Each row has a name. After each piece below comes the name of the row it's from, unless a question asks for something else. Each question is about the rows just above it. Some pieces are copies with a little noise.

Z_98: [114 128 194  74 132 105]
Z_686: [ 78 166 182 162 168 128]
Z_510: [ 88 146 138 128 156 132]
Z_82: [ 70 181 120 147 171 140]
Z_882: [182 109 100 100  92 123]
Z_606: [ 98 141 104 157 152 147]
Z_462: [181 161 161  94  87 122]
Z_888: [141 149 150 140 165 141]
Z_229: [123 138  91 157 135 133]
Z_552: [177  97  92 158  96 157]
Z_428: [154 117 100 148 112 138]
find: [ 99 141 103 159 152 145]	Z_606
find: [ 77 165 183 162 168 127]	Z_686
Times [149] occurs in Z_888:	1
Times [182] occurs in Z_882:	1
find: [153 117 100 148 112 137]	Z_428
How many times does Z_462 hold [181]?	1

Z_229: [ 63 167  85 118]
Z_82: [ 62 159  84 112]
Z_552: [184  93 153 153]
Z_606: [117 114 152 152]
Z_686: [ 94 157  97 146]
Z_428: [192  76 170 143]
Times [114] occurs in Z_606:	1
find: [183  93 151 155]	Z_552
find: [193  77 169 144]	Z_428
Count of [153] in Z_552:	2
Count of [152] in Z_606:	2

Z_606: [127 124 146 137 150 181  82 169  97 133]
Z_510: [148 150 168 101 115 151 116 127 162  83]
Z_229: [169 171 162  90 128 144 115 140 125 119]
Z_552: [135 132 141 128 184 143  97 170 169 141]
Z_888: [ 78  80 151  60  95 151  60  60  60 151]
Z_497: [ 74  77  44 172 172 193  72 197 141  74]
Z_98: [157 159 173  94 123 159 106 130  81 173]
Z_686: [145 147 130 111 123 139 120 136  96 147]
How many times does Z_497 hold [172]?	2
find: [ 74  77  44 172 172 193  72 197 141  74]	Z_497
find: [136 132 140 129 184 143  98 171 169 141]	Z_552
Count of [151] in Z_888:	3
Times [171] occurs in Z_552:	0

Z_462: [ 90  96 119 108 121 119 126 119]
Z_82: [ 51 100  88  46 175 100  57 120]
Z_510: [120 120 120 120  89 120 120  89]
Times [120] occurs in Z_510:	6
Times [108] occurs in Z_462:	1
find: [ 91  96 119 108 121 119 126 121]	Z_462
Count of [51] in Z_82:	1
How many times does Z_82 hold [88]?	1
How many times does Z_462 hold [121]?	1
Times [100] occurs in Z_82:	2

Z_882: [119 124 112 156 137 110 116 158  97 137  94 134 127 129 128 123 127 105
 124 120 134 132 153 117 150 139 142 102 172 133 129 132 165 144 139 114
 117 141 130 123 142 110  98 103 129 123 110 143  85 138 112 133 100 145
 122 124  87 154 159 144 150]
Z_888: [136 140 127 120 116 150 143 119 138 110 159 136 127 126 142 125 130 132
 142 119 138 133 120 142 128 133 113 132 127 127 124 129  94 121 132 135
 128 135 128 125 160 106 166 151 129  84  99 138 137 185 127 158 160 113
 128 131 181  84 131 104  72]
Z_686: [127 140 127 120 116 150 143 144 138 127 159 136 127 126 142 125 130 132
 127 119 138 122 120 142 128 133 113 132 127 127 124 129  94 121 132 135
 128 135 128 125 131 123 144 144 131 117 144 144 143 148 132 134 150 123
 128 123 152 102 129 116 107]
find: [126 139 126 121 117 149 142 143 140 127 159 134 128 126 141 126 130 130
 126 118 139 123 120 140 129 134 114 132 129 126 122 129  93 121 133 135
 129 133 128 126 132 124 144 144 130 117 142 143 143 149 133 132 150 122
 128 123 151 102 129 115 105]	Z_686
Times [131] occurs in Z_888:	2
Count of [127] in Z_686:	7
Count of [122] in Z_882:	1

Z_82: [128 152 127 109 112 104 119 120 100 137 122 114 147 127 116 121 134 144
 112 118 139]
Z_510: [143 148  81 111 144 125 122 105  77 111 148  77 133 112 131 176 103 108
 136 125 132]
Z_462: [116 145 123 101 117 122 125  90 123 136 139 109 130 121 127 137 135 121
 120 112 124]
Z_428: [130 147 133 110 112 104 122 127 103 137 117 111 134 125 118 126 132 141
 115 121 139]
Z_98: [ 93  76  97 113 119 117 137 121 116 137  86 101 154 114 121 134 106 137
 131 124 146]
Z_552: [147 122 139 136 135 149 116 119 118 138 123 136 136 113 110 135 119 139
 110 157 123]
Z_882: [ 95 128 103 132 114 167 101 157 120 130 205 150 152 127 117  60 137 189
 114 147 118]
find: [130 147 133 111 112 105 122 127 103 137 117 111 134 125 118 127 133 139
 115 122 139]	Z_428
find: [116 145 123 102 117 122 125  90 123 136 138 110 130 121 127 137 135 122
 120 112 124]	Z_462
How many times does Z_510 hold [77]?	2
find: [142 148  83 111 144 125 122 106  75 112 150  76 132 113 129 176 104 110
 135 126 132]	Z_510
Times [137] occurs in Z_98:	3

Z_98: [117  94 164  80  65 123  70 180  99 111  67 119 103 125 109  78  79 189
 128  68 148 104 126  90  73 122 145 114  88 194 171  63 126 180 210]
Z_606: [190 179  74  95 140 155 187 108 183 185 144  79 191 168 174 168 123 111
  78 176  98 180  87 204  57 143 103 161 193 118  95 155 188  60 123]
Z_82: [144 138 114 144 147 162 134  77 165 152  99  92 114 169 160  95 153  59
  59 144  86 105  73 118 171  94  64 153 131  87 156  59 164 186  89]
Z_552: [ 75  77 179 180 133 125 104 140  74  84 135 165  61  95  98  80  98 156
 214  73 176  71 158  54 127 162 177  82  58 116  89 120  90 166 127]
Z_462: [153 150 145  81  62 173 149 166 150 150  92 150 119 172 164  85 144 150
 170 155  79 156 150 136 129 158  96 191 166 165 170  70 166 181 170]
Z_428: [172 154 137  88 139 172 155  72 179 170 153 155  98 171 172 112 137  62
 119 135 117 149  88 121 138  88 124 151 123  68  73 114 171 124  88]
Z_882: [188 184 144 153 169 161 193  98 195 177 165 160 188 185 172 155 187 102
 145 180 149 171 116 168 198 143 123 180 179  74  73 164 183  76  76]
Z_497: [191 153 178 103 186 172 159  75 172 180 135 200  73 170 176  85 186  84
 175 117 111 139 205  90 190 177 185 186 154  97  74  96 181 177  73]
Z_686: [ 78  85 172 178 117  82  85 120  83  93 177 179  89  79  95  83 126 126
 178 119 184  90 157  80 169 150 178 105  74 125 112 128  69  89 129]
Z_229: [ 75  77 179 180 133 125 104 140  74  84 135 165  61  95  98  80  98 156
 214  73 176  71 158  54 127 162 177  82  58 178 149  61 113  69 179]
Z_888: [154 173  87  76  90 169 137 176 159 147  78  70 167 140 128 193  74 169
  67 172 108 173  83 173  63  74  71 128 153 164 179 132 173 193 140]
How many times does Z_462 hold [150]?	6
find: [156 172  86  75  93 168 136 175 159 149  78  71 167 139 127 194  77 168
  67 170 106 175  84 173  63  73  70 125 152 162 180 132 173 195 139]	Z_888
find: [170 154 137  85 139 172 155  71 181 170 151 154  98 171 174 114 137  63
 121 135 116 149  86 122 138  87 125 149 123  68  71 114 171 126  89]	Z_428
Count of [144] in Z_82:	3
How many times does Z_428 hold [88]?	4

Z_497: [126 140 126 134 123 192 124 123 123 123 126]
Z_606: [140 118 118 121 138  89 170 118 124 104 126]
Z_98: [137 134 172 118 139  72 144 121 152 182 137]
find: [126 139 127 134 123 192 125 123 124 124 126]	Z_497
find: [137 132 172 118 139  74 143 121 152 182 137]	Z_98
Count of [123] in Z_497:	4
How many times does Z_606 hold [138]?	1

Z_497: [ 91  45 134 129 149  95 129 164 167 109 159 167 193 207 103 167 130 123
 148  70]
Z_882: [139 139 139 167 134 122 145  91  96  96 134 122  96 163  97 139 134  99
 131 134]
Z_82: [129 153 147  97 130 153 147  64 115 119 134 130 133 138 153 136  99 130
 136 193]
Count of [134] in Z_882:	4
How many times does Z_882 hold [138]?	0
How many times does Z_82 hold [130]?	3
find: [139 139 140 166 134 122 145  89  96  96 134 122  95 163  97 138 134  98
 132 134]	Z_882
Count of [166] in Z_497:	0

